Below is a small trained network, with its code and all its weights. Each question gives an input and a class and asks what happens when units are switched off, that is, made to give their printed mean instead of their output.

import numpy as np


def w(rows, s, z=0):
    codes = np.array(rows[::2]) - 128.0
    scale = np.full(codes.shape[1], s)
    scale[-1] = z or s
    return codes * scale


def norm(h):
    return h / np.sqrt((h * h).mean(-1, keepdims=True) + 1e-5)


def f(y):
    return y / 2 * (1 + np.tanh(0.7978845608 * (y + 0.044715 * y**3)))


def log_softmax(a):
    a = a - a.max(-1, keepdims=True)
    return a - np.log(np.exp(a).sum(-1, keepdims=True))


def net(x, mask):
    res = np.array(x, float).reshape(1, 2) / 4 @ E
    u = 0
    for l in range(2):
        y = f(norm(res) @ A[l][:, :-1].T + A[l][:, -1])
        res = res + np.where(mask[u : u + 10], y, B[l][:, -1]) @ B[l][:, :-1]
        u += 10
    return log_softmax(norm(res)[-1] @ U[:, :-1].T + U[:, -1])


A, B = {}, {}
E = w([
[61,49,27,37,55,209],'x0',
[79,85,255,42,151,180],'x1',
],0.0076)
A[0] = w([
[129,169,137,200,118,116,100],'0.n1',
[76,59,127,125,52,254,84],'0.n2',
[91,141,175,207,140,104,3],'0.n3',
[60,113,153,82,82,151,4],'0.n4',
[74,176,97,190,140,176,125],'0.n5',
[133,112,219,71,64,60,133],'0.n6',
[140,131,156,157,83,141,160],'0.n7',
[172,106,157,50,118,127,102],'0.n8',
[152,117,51,46,167,188,35],'0.n9',
[150,117,85,139,101,61,199],'0.n10',
],0.009,0.0037)
B[0] = w([
[230,173,89,103,115,204,164],'0.n1',
[205,204,2,34,177,141,254],'0.n2',
[228,142,52,16,177,174,144],'0.n3',
[164,148,213,204,68,70,174],'0.n4',
[194,25,209,140,134,116,140],'0.n5',
[217,34,101,247,166,137,174],'0.n6',
[121,40,108,201,166,191,137],'0.n7',
[152,94,231,210,154,94,154],'0.n8',
[151,82,133,140,173,115,178],'0.n9',
[156,22,191,129,158,118,185],'0.n10',
],0.0051,0.0076)
A[1] = w([
[100,225,163,123,189,68,78],'1.n1',
[133,117,188,123,97,157,1],'1.n2',
[99,216,167,169,141,149,66],'1.n3',
[171,145,83,156,166,77,138],'1.n4',
[168,178,63,175,162,85,59],'1.n5',
[151,156,246,65,152,203,77],'1.n6',
[145,168,65,204,39,98,79],'1.n7',
[127,220,150,148,148,55,114],'1.n8',
[109,106,70,124,96,63,85],'1.n9',
[195,181,183,160,184,67,149],'1.n10',
],0.013,0.0056)
B[1] = w([
[96,107,23,47,86,149,144],'1.n1',
[6,199,194,147,179,100,127],'1.n2',
[133,101,41,106,85,165,132],'1.n3',
[113,106,186,177,130,155,208],'1.n4',
[81,103,179,190,127,89,192],'1.n5',
[68,163,168,208,126,62,184],'1.n6',
[25,216,203,91,182,69,165],'1.n7',
[114,136,71,40,116,145,159],'1.n8',
[152,171,161,118,115,135,152],'1.n9',
[150,121,70,70,108,158,253],'1.n10',
],0.012)
U = w([
[145,184,6,34,139,194,181],'0',
[52,173,232,238,222,51,206],'1',
[214,54,170,228,212,189,187],'2',
[226,239,163,157,61,105,2],'3',
],0.014,0.009)

Each question gives the input, the list of numbers given to net, and the class t.
The units are the neurons (one row each of A and B). Each row of codes is followed by its name. A weight is (code - 128) times the scale printed after its matrix; where a second scale follows, it is the last column's (A, B and U).
mask holds one flag per neuron, layer by layer. A switched-off neuron (its flag False) gives its mean, the last column of its row in B, instead of its output. The means were averaged over made-up inputs and are rounded, as every weight is.
A unit's drop is (log p(t) with every unit on - log p(t) with that unit switched off) / (log p(t) with every unit on - log p(t) with every unit switched off).
The circuit of an input: a set's keep is (log p(t) with only the set's units on - log p(t) with every unit switched off) / (log p(t) with every unit on - log p(t) with every unit switched off). Starting from the 12 units with the biggest drops (on a tie, the unit counted first), units are removed one at a time, each time the one whose removal leaves the highest keep (on an exact tie, the one counted first), for as long as the keep stays at least 0.8.
units of the circuit, in order: the units of the circuit, biggest drop first
unit that matters most: the unit with the biggest drop
top k neurons: the k neurons with the biggest drops, biggest first
k most important neurons of layer l: the k neurons of layer l with the biggest drops, biggest first
drop of u: that unit's drop, to one decimal
input [-1,-7], class 1: units of the circuit, in order : 1.n7
input [3,2], class 2: 3 most important neurons of layer 0 : 0.n2, 0.n4, 0.n8
input [-7,-7], class 0: top 4 neurons : 1.n8, 1.n10, 0.n6, 1.n1
input [6,-8], class 1: top 2 neurons : 1.n10, 1.n7
input [-8,-8], class 0: 2 most important neurons of layer 1 : 1.n8, 1.n10
input [2,2], class 2: top 2 neurons : 0.n2, 1.n7
input [2,1], class 2: top 2 neurons : 1.n7, 1.n6
input [2,-2], class 2: top 2 neurons : 1.n10, 1.n7
input [-4,-3], class 0: top 2 neurons : 1.n10, 0.n6
input [5,7], class 1: top 2 neurons : 1.n6, 1.n10
input [-5,5], class 0: top 4 neurons : 0.n10, 1.n10, 1.n5, 1.n1
input [7,-8], class 1: top 2 neurons : 1.n10, 1.n7
input [-3,-2], class 2: top 2 neurons : 0.n1, 0.n3
input [-2,2], class 2: unit that matters most : 0.n6
input [-5,-4], class 0: top 2 neurons : 1.n10, 0.n6
input [-2,-3], class 2: top 3 neurons : 0.n10, 1.n6, 0.n5
input [2,-1], class 2: drop of 1.n7 : 0.5
input [-8,3], class 0: drop of 0.n10 : 0.0
input [0,-6], class 1: drop of 1.n7 : 0.1
input [6,-7], class 1: drop of 1.n10 : 0.9
input [-2,1], class 2: unit that matters most : 0.n6
